Below are the code and all the weights of a small trained network. Each question names an input and a target symbol and asks about switching units off, where a switched-off unit gives its printed mean instead of its output.

import numpy as np


def w(rows, s, z=0):
    codes = np.array(rows[::2]) - 128.0
    scale = np.full(codes.shape[1], s)
    scale[-1] = z or s
    return codes * scale


def f(y):
    return y / 2 * (1 + np.tanh(0.7978845608 * (y + 0.044715 * y**3)))


def softmax(a):
    e = np.exp(a - a.max(-1, keepdims=True))
    return e / e.sum(-1, keepdims=True)


def log_softmax(a):
    a = a - a.max(-1, keepdims=True)
    return a - np.log(np.exp(a).sum(-1, keepdims=True))


def net(x, mask):
    ids = ['αδεζημπσψ'.index(c) for c in x.split()]
    T = len(ids)
    res = E[ids] + P[:T]
    r = res
    for j in range(2):
        rows = slice(4 * j, 4 * j + 4)
        q, k, v = (r @ M[0][rows].T for M in (Q, K, V))
        z = softmax(np.where(np.tri(T) > 0, q @ k.T / 4**0.5, -1e9)) @ v
        o = O[0][rows]
        res = res + np.where(mask[j], z, o[:, -1]) @ o[:, :-1]
    y = f(res @ A[0][:, :-1].T + A[0][:, -1])
    res = res + np.where(mask[2:10], y, B[0][:, -1]) @ B[0][:, :-1]
    return log_softmax(res[-1] @ U[:, :-1].T + U[:, -1])


Q, K, V, O, A, B = {}, {}, {}, {}, {}, {}
E = w([
[97,186,156],'α',
[67,143,159],'δ',
[68,97,149],'ε',
[71,76,112],'ζ',
[164,109,9],'η',
[123,131,186],'μ',
[104,118,124],'π',
[118,147,112],'σ',
[108,198,114],'ψ',
],0.012)
P = w([
[202,107,105],'0',
[24,185,136],'1',
[35,180,130],'2',
[37,175,145],'3',
[33,169,144],'4',
[29,168,142],'5',
[16,169,144],'6',
[15,156,127],'7',
[2,151,130],'8',
],0.0061)
Q[0] = w([
[169,169,142],'H0',
[34,145,127],'H0',
[156,120,127],'H0',
[5,202,138],'H0',
[2,196,150],'H1',
[77,119,76],'H1',
[186,99,115],'H1',
[53,127,70],'H1',
],0.018)
K[0] = w([
[102,101,183],'H0',
[214,107,76],'H0',
[103,134,143],'H0',
[254,72,80],'H0',
[254,91,66],'H1',
[135,136,58],'H1',
[65,139,147],'H1',
[151,130,36],'H1',
],0.018)
V[0] = w([
[228,105,85],'H0',
[135,202,187],'H0',
[158,252,96],'H0',
[100,175,169],'H0',
[161,140,90],'H1',
[141,33,139],'H1',
[213,160,157],'H1',
[138,135,239],'H1',
],0.019)
O[0] = w([
[162,29,172,154],'H0',
[31,141,157,71],'H0',
[90,145,252,159],'H0',
[69,167,132,93],'H0',
[158,124,171,166],'H1',
[165,58,65,108],'H1',
[95,67,191,83],'H1',
[30,79,95,2],'H1',
],0.021,0.0062)
A[0] = w([
[124,15,173,180],'N0',
[177,139,186,77],'N1',
[254,57,117,44],'N2',
[59,27,81,100],'N3',
[207,76,110,253],'N4',
[85,67,106,94],'N5',
[134,18,206,49],'N6',
[52,73,52,105],'N7',
],0.0057,0.0075)
B[0] = w([
[191,99,160,162],'N0',
[157,162,110,196],'N1',
[29,205,106,253],'N2',
[172,173,140,137],'N3',
[132,3,158,246],'N4',
[119,200,135,128],'N5',
[135,216,85,170],'N6',
[186,162,107,156],'N7',
],0.02,0.019)
U = w([
[21,75,159,31],'α',
[58,217,31,137],'δ',
[218,101,26,120],'ε',
[53,56,81,116],'ζ',
[134,112,116,40],'η',
[241,184,104,119],'μ',
[116,3,170,252],'π',
[217,69,176,213],'σ',
[148,150,194,105],'ψ',
],0.004,0.0034)

Each question gives the input, a string of symbols that net reads in full, and the target symbol t.
The units are the heads (4 rows each of Q, K, V and O) and the neurons (one row each of A and B). Each row of codes is followed by its name. A weight is (code - 128) times the scale printed after its matrix; where a second scale follows, it is the last column's (O, A, B and U).
mask holds one flag per unit, heads first, then neurons. A switched-off unit (its flag False) gives its mean, the last column of its rows in O or B, instead of its output. The means were averaged over made-up inputs and are rounded, as every weight is.
A unit's drop is (log p(t) with every unit on - log p(t) with that unit switched off) / (log p(t) with every unit on - log p(t) with every unit switched off).
The circuit of an input: a set's keep is (log p(t) with only the set's units on - log p(t) with every unit switched off) / (log p(t) with every unit on - log p(t) with every unit switched off). Starting from all 10 units, units are removed one at a time, each time the one whose removal leaves the highest keep (on an exact tie, the one counted first), for as long as the keep stays at least 0.8.
circuit, biggest first: the units of the circuit, biggest drop first
most important unit: the unit with the biggest drop
top k neurons: the k neurons with the biggest drops, biggest first
which heads matter: for each layer, one digit per head in row order, 1 if its drop is at least 0.15 and else 0, layers parted by /
drop of u: that unit's drop, to one decimal
input σ μ ζ δ ψ π, target σ: most important unit	N2
input π σ ε ε ζ ζ, target π: which heads matter	00
input μ ε μ, target μ: which heads matter	11
input η δ δ δ δ δ ε, target μ: top 2 neurons	N6; N2
input ε ε δ ψ ψ α ψ ζ, target ε: circuit, biggest first	H0; N2
input ψ ε δ ε ε δ ε μ, target ψ: top 2 neurons	N2; N4
input δ δ η ψ ε, target μ: which heads matter	01
input σ ε α σ δ ψ α, target σ: which heads matter	10
input δ η δ δ δ ε α, target μ: top 2 neurons	N1; N2
input δ δ α ε ζ δ δ σ ζ, target δ: top 2 neurons	N4; N0
input ζ η σ ψ ψ ε π ε δ, target μ: top 2 neurons	N1; N2
input σ α ε δ α δ, target σ: top 2 neurons	N2; N0
input ζ δ ψ δ ψ, target ζ: top 2 neurons	N4; N2
input δ ε δ ζ σ, target δ: circuit, biggest first	H0
input δ σ δ ε ε α η, target μ: top 2 neurons	N2; N4
input ψ ε ε ψ, target ψ: drop of N2	0.6
input ψ ε ε δ π ψ ε ψ π, target ψ: drop of N3	0.0
input δ α ε δ δ δ, target δ: drop of H1	0.3
input σ δ δ ψ, target σ: drop of N0	0.1
input σ π δ δ ε ζ, target σ: most important unit	N2
input ζ ε δ ζ μ δ, target ζ: top 2 neurons	N4; N2
